Here is a tiny trained network, its code and every weight. The questions are about switching its units off for an input and a target symbol, where a switched-off unit gives its printed mean instead of its output.

import numpy as np


def w(rows, s, z=0):
    codes = np.array(rows[::2]) - 128.0
    scale = np.full(codes.shape[1], s)
    scale[-1] = z or s
    return codes * scale


def norm(h):
    return h / np.sqrt((h * h).mean(-1, keepdims=True) + 1e-5)


def f(y):
    return np.maximum(y, 0)


def softmax(a):
    e = np.exp(a - a.max(-1, keepdims=True))
    return e / e.sum(-1, keepdims=True)


def log_softmax(a):
    a = a - a.max(-1, keepdims=True)
    return a - np.log(np.exp(a).sum(-1, keepdims=True))


def net(x, mask):
    ids = ['αδεζλμξφψ'.index(c) for c in x.split()]
    T = len(ids)
    res = E[ids] + P[:T]
    u = 0
    for l in range(3):
        r = norm(res)
        for j in range(2):
            rows = slice(3 * j, 3 * j + 3)
            q, k, v = (r @ M[l][rows].T for M in (Q, K, V))
            z = softmax(np.where(np.tri(T) > 0, q @ k.T / 3**0.5, -1e9)) @ v
            o = O[l][rows]
            res = res + np.where(mask[u + j], z, o[:, -1]) @ o[:, :-1]
        u += 2
        y = f(norm(res) @ A[l][:, :-1].T + A[l][:, -1])
        res = res + np.where(mask[u : u + 4], y, B[l][:, -1]) @ B[l][:, :-1]
        u += 4
    return log_softmax(norm(res)[-1] @ U[:, :-1].T + U[:, -1])


Q, K, V, O, A, B = {}, {}, {}, {}, {}, {}
E = w([
[87,46,104,147,78,107,76,184],'α',
[39,63,114,159,92,142,59,136],'δ',
[79,73,83,167,66,95,67,178],'ε',
[30,62,163,142,106,174,71,100],'ζ',
[87,63,154,151,86,96,65,195],'λ',
[172,116,166,166,60,128,184,150],'μ',
[140,181,43,143,122,3,104,48],'ξ',
[127,101,152,64,33,24,60,201],'φ',
[172,173,159,44,71,192,216,34],'ψ',
],0.016)
P = w([
[27,170,75,143,82,139,230,249],'0',
[95,97,245,112,161,26,165,152],'1',
[127,76,195,109,114,47,155,125],'2',
[123,74,166,119,93,85,137,94],'3',
[143,85,158,111,88,100,135,98],'4',
[145,98,148,111,74,122,126,96],'5',
[156,114,134,110,70,133,121,95],'6',
[166,130,127,111,68,142,115,97],'7',
[175,141,114,112,73,151,105,98],'8',
[179,165,115,116,79,154,93,102],'9',
[180,185,114,114,83,163,78,101],'10',
[186,206,123,116,88,160,69,109],'11',
[197,239,108,109,90,163,66,118],'12',
],0.011)
Q[0] = w([
[153,109,138,138,155,10,78,8],'L0H1',
[140,45,158,165,203,255,181,214],'L0H1',
[46,97,120,29,88,132,99,136],'L0H1',
[147,134,133,150,119,114,122,130],'L0H2',
[109,102,128,138,104,120,138,150],'L0H2',
[125,115,138,121,90,149,147,107],'L0H2',
],0.0092)
K[0] = w([
[203,142,99,36,187,198,39,148],'L0H1',
[26,33,122,168,139,89,255,146],'L0H1',
[122,124,126,143,120,102,81,110],'L0H1',
[102,151,122,117,107,110,111,135],'L0H2',
[135,96,163,135,95,124,111,101],'L0H2',
[142,127,144,143,110,148,92,137],'L0H2',
],0.01)
V[0] = w([
[153,131,168,216,128,94,201,132],'L0H1',
[188,126,138,207,112,155,79,112],'L0H1',
[78,117,110,113,120,74,143,137],'L0H1',
[54,152,136,78,112,188,191,232],'L0H2',
[27,107,141,103,157,27,234,125],'L0H2',
[207,130,98,134,250,103,89,89],'L0H2',
],0.015)
O[0] = w([
[106,144,87,142,165,188,127,113,170],'L0H1',
[171,170,120,132,142,154,124,160,129],'L0H1',
[161,157,191,173,166,80,119,154,166],'L0H1',
[115,47,207,80,223,139,188,65,134],'L0H2',
[123,61,91,245,115,78,203,127,192],'L0H2',
[114,213,1,58,62,63,203,153,2],'L0H2',
],0.0099,0.019)
A[0] = w([
[103,115,116,138,234,72,98,44,90],'L0N1',
[39,147,88,196,239,196,90,137,78],'L0N2',
[170,174,144,76,159,128,236,29,248],'L0N3',
[4,81,68,102,205,177,46,110,73],'L0N4',
],0.016,0.0012)
B[0] = w([
[115,218,92,153,201,56,148,146,233],'L0N1',
[200,161,155,103,94,185,224,195,254],'L0N2',
[62,110,123,234,108,219,7,20,149],'L0N3',
[51,100,144,158,116,64,17,124,163],'L0N4',
],0.013,0.0091)
Q[1] = w([
[127,119,90,163,125,128,92,175],'L1H1',
[105,96,170,146,154,102,67,199],'L1H1',
[89,93,93,91,127,111,59,111],'L1H1',
[85,64,108,92,216,101,123,152],'L1H2',
[116,203,151,224,102,71,83,98],'L1H2',
[120,126,134,6,138,138,196,52],'L1H2',
],0.026)
K[1] = w([
[191,170,110,92,92,105,95,165],'L1H1',
[119,139,153,121,133,103,13,183],'L1H1',
[56,149,149,154,97,113,82,77],'L1H1',
[127,50,246,170,143,175,97,143],'L1H2',
[98,181,39,94,67,63,47,144],'L1H2',
[86,4,180,89,92,109,203,99],'L1H2',
],0.02)
V[1] = w([
[151,133,144,151,103,163,113,18],'L1H1',
[147,137,187,107,77,66,153,141],'L1H1',
[68,150,143,157,141,137,119,139],'L1H1',
[141,167,79,123,132,75,164,107],'L1H2',
[231,86,146,170,2,132,117,122],'L1H2',
[168,172,142,129,135,171,172,141],'L1H2',
],0.024)
O[1] = w([
[200,190,66,166,51,55,169,205,185],'L1H1',
[100,62,131,134,164,87,29,135,179],'L1H1',
[202,77,87,121,120,182,153,111,201],'L1H1',
[148,153,69,94,145,255,83,222,255],'L1H2',
[8,249,155,213,45,95,89,143,128],'L1H2',
[231,149,169,162,126,137,158,115,83],'L1H2',
],0.011,0.0094)
A[1] = w([
[121,192,154,96,114,176,253,135,140],'L1N1',
[147,138,45,78,160,62,109,104,4],'L1N2',
[163,95,109,127,178,136,173,110,80],'L1N3',
[110,62,197,95,87,66,122,106,176],'L1N4',
],0.02,0.0035)
B[1] = w([
[85,72,83,48,58,35,108,250,189],'L1N1',
[185,28,44,103,106,127,102,134,151],'L1N2',
[109,214,169,182,89,133,138,118,254],'L1N3',
[133,141,144,246,111,120,20,101,239],'L1N4',
],0.016,0.0086)
Q[2] = w([
[183,178,111,90,144,102,47,146],'L2H1',
[63,138,115,87,104,40,189,39],'L2H1',
[104,76,147,162,67,5,150,53],'L2H1',
[88,155,118,108,123,109,104,113],'L2H2',
[169,53,167,115,131,70,181,86],'L2H2',
[159,145,190,120,128,145,136,107],'L2H2',
],0.028)
K[2] = w([
[127,88,184,60,29,92,153,68],'L2H1',
[59,44,133,160,140,107,205,177],'L2H1',
[119,73,150,251,139,148,200,134],'L2H1',
[132,125,100,171,196,73,137,177],'L2H2',
[162,21,210,181,102,177,191,113],'L2H2',
[116,122,167,124,147,156,107,181],'L2H2',
],0.02)
V[2] = w([
[107,250,50,98,188,175,142,53],'L2H1',
[93,53,89,105,63,139,94,167],'L2H1',
[79,129,131,159,177,20,89,145],'L2H1',
[195,125,89,122,155,110,130,45],'L2H2',
[182,32,5,89,175,35,129,152],'L2H2',
[97,206,148,103,124,57,182,154],'L2H2',
],0.022)
O[2] = w([
[193,4,149,212,49,103,155,169,4],'L2H1',
[116,96,108,45,162,127,191,62,93],'L2H1',
[244,127,191,53,142,91,76,162,147],'L2H1',
[38,167,165,119,123,77,91,92,102],'L2H2',
[134,197,248,237,148,69,100,95,100],'L2H2',
[151,85,178,105,147,222,132,87,3],'L2H2',
],0.012,0.013)
A[2] = w([
[95,52,100,155,63,120,175,92,53],'L2N1',
[81,172,189,86,58,70,177,151,79],'L2N2',
[94,100,116,85,86,152,148,167,174],'L2N3',
[77,52,254,124,149,152,113,38,4],'L2N4',
],0.034,0.0039)
B[2] = w([
[127,88,155,59,137,34,95,100,172],'L2N1',
[98,166,28,117,59,125,96,104,202],'L2N2',
[120,127,149,155,162,97,141,79,250],'L2N3',
[36,45,254,140,43,200,76,169,254],'L2N4',
],0.031,0.0098)
U = w([
[78,80,244,162,64,204,125,115,194],'α',
[172,198,236,254,151,101,104,23,96],'δ',
[70,184,81,136,18,115,132,176,72],'ε',
[132,112,144,158,122,151,158,112,9],'ζ',
[148,116,156,144,119,153,162,105,73],'λ',
[66,106,105,188,170,222,233,94,161],'μ',
[248,38,106,203,86,183,143,189,128],'ξ',
[200,138,174,20,168,152,107,167,190],'φ',
[134,14,115,110,124,74,163,69,251],'ψ',
],0.0081,0.0032)

Each question gives the input, a string of symbols that net reads in full, and the target symbol t.
The units are the heads (3 rows each of Q, K, V and O) and the neurons (one row each of A and B). Each row of codes is followed by its name. A weight is (code - 128) times the scale printed after its matrix; where a second scale follows, it is the last column's (O, A, B and U).
mask holds one flag per unit, layer by layer, with each layer's heads first. A switched-off unit (its flag False) gives its mean, the last column of its rows in O or B, instead of its output. The means were averaged over made-up inputs and are rounded, as every weight is.
A unit's drop is (log p(t) with every unit on - log p(t) with that unit switched off) / (log p(t) with every unit on - log p(t) with every unit switched off).
The circuit of an input: a set's keep is (log p(t) with only the set's units on - log p(t) with every unit switched off) / (log p(t) with every unit on - log p(t) with every unit switched off). Starting from the 12 units with the biggest drops (on a tie, the unit counted first), units are removed one at a time, each time the one whose removal leaves the highest keep (on an exact tie, the one counted first), for as long as the keep stays at least 0.8.
units of the circuit, in order: the units of the circuit, biggest drop first
unit that matters most: the unit with the biggest drop
top k neurons: the k neurons with the biggest drops, biggest first
k most important neurons of layer l: the k neurons of layer l with the biggest drops, biggest first
which heads matter: for each layer, one digit per head in row order, 1 if its drop is at least 0.15 and else 0, layers parted by /
input μ δ ξ, target ξ: units of the circuit, in order	[L1H2 L0N1 L2H1]
input ψ δ ψ ξ ε, target ψ: top 4 neurons	[L0N1 L1N4 L0N3 L0N2]
input ξ λ μ ε φ ξ μ α μ ξ ξ, target ε: most important neuron of layer 1	[L1N4]
input μ φ ξ μ μ μ, target μ: which heads matter	01 / 01 / 10
input μ ε λ μ ε μ λ μ ε, target ε: which heads matter	11 / 01 / 11
input μ μ μ ξ μ μ, target ξ: which heads matter	00 / 00 / 00
input μ φ μ μ ξ ε ξ ξ, target ξ: which heads matter	10 / 01 / 11
input ξ ξ φ ψ ψ φ ζ ξ ψ λ, target ψ: top 2 neurons	[L0N3 L2N1]
input ε α ε μ φ μ ξ, target φ: which heads matter	10 / 00 / 10
input μ μ λ ζ μ ε ζ ξ μ ε, target ξ: top 3 neurons	[L0N1 L1N3 L2N4]
input ε μ ξ μ μ ψ μ μ μ λ, target μ: top 2 neurons	[L0N1 L2N4]
input μ φ α μ μ ξ φ, target φ: which heads matter	10 / 11 / 10
input ψ ξ μ, target ψ: which heads matter	11 / 01 / 11
input μ ξ ζ, target ξ: which heads matter	00 / 00 / 10
input ε μ μ, target δ: units of the circuit, in order	[L2N4]
input ε ζ μ μ μ ξ φ μ ψ ε, target ψ: which heads matter	00 / 00 / 10
input μ ε ζ α ζ ε ε ξ δ δ, target ξ: units of the circuit, in order	[L0N1 L1H2 L2H1]
input ψ ψ μ ξ ε, target ξ: which heads matter	00 / 10 / 10
input φ ζ μ μ ζ φ μ ε μ μ μ ξ λ, target ξ: units of the circuit, in order	[L1H2 L2H1 L0N1]
input μ μ μ ξ φ α μ ξ μ ξ ξ ξ δ, target ξ: unit that matters most	L1H2
input ε μ α φ ε ψ ξ, target ψ: top 3 neurons	[L0N1 L1N2 L0N2]
input μ ξ ε ξ ζ μ ε, target δ: top 3 neurons	[L0N2 L0N1 L0N4]
input μ ε ξ ψ μ λ μ φ μ ζ, target φ: units of the circuit, in order	[L0N2 L2H1]
input ζ ξ ζ λ μ μ μ φ α ε, target φ: which heads matter	10 / 10 / 10
input ξ ξ ε α ψ μ ε μ δ ψ ψ, target ε: 3 most important neurons of layer 2	[L2N3 L2N4 L2N1]
input φ ξ μ μ μ ψ ξ μ ψ μ ψ, target ε: which heads matter	11 / 10 / 01
input ξ α ξ ψ μ ξ μ ζ μ μ μ ξ, target ε: unit that matters most	L0N1
input μ ε μ ψ ε μ μ ψ ξ λ μ φ ζ, target φ: which heads matter	10 / 11 / 00
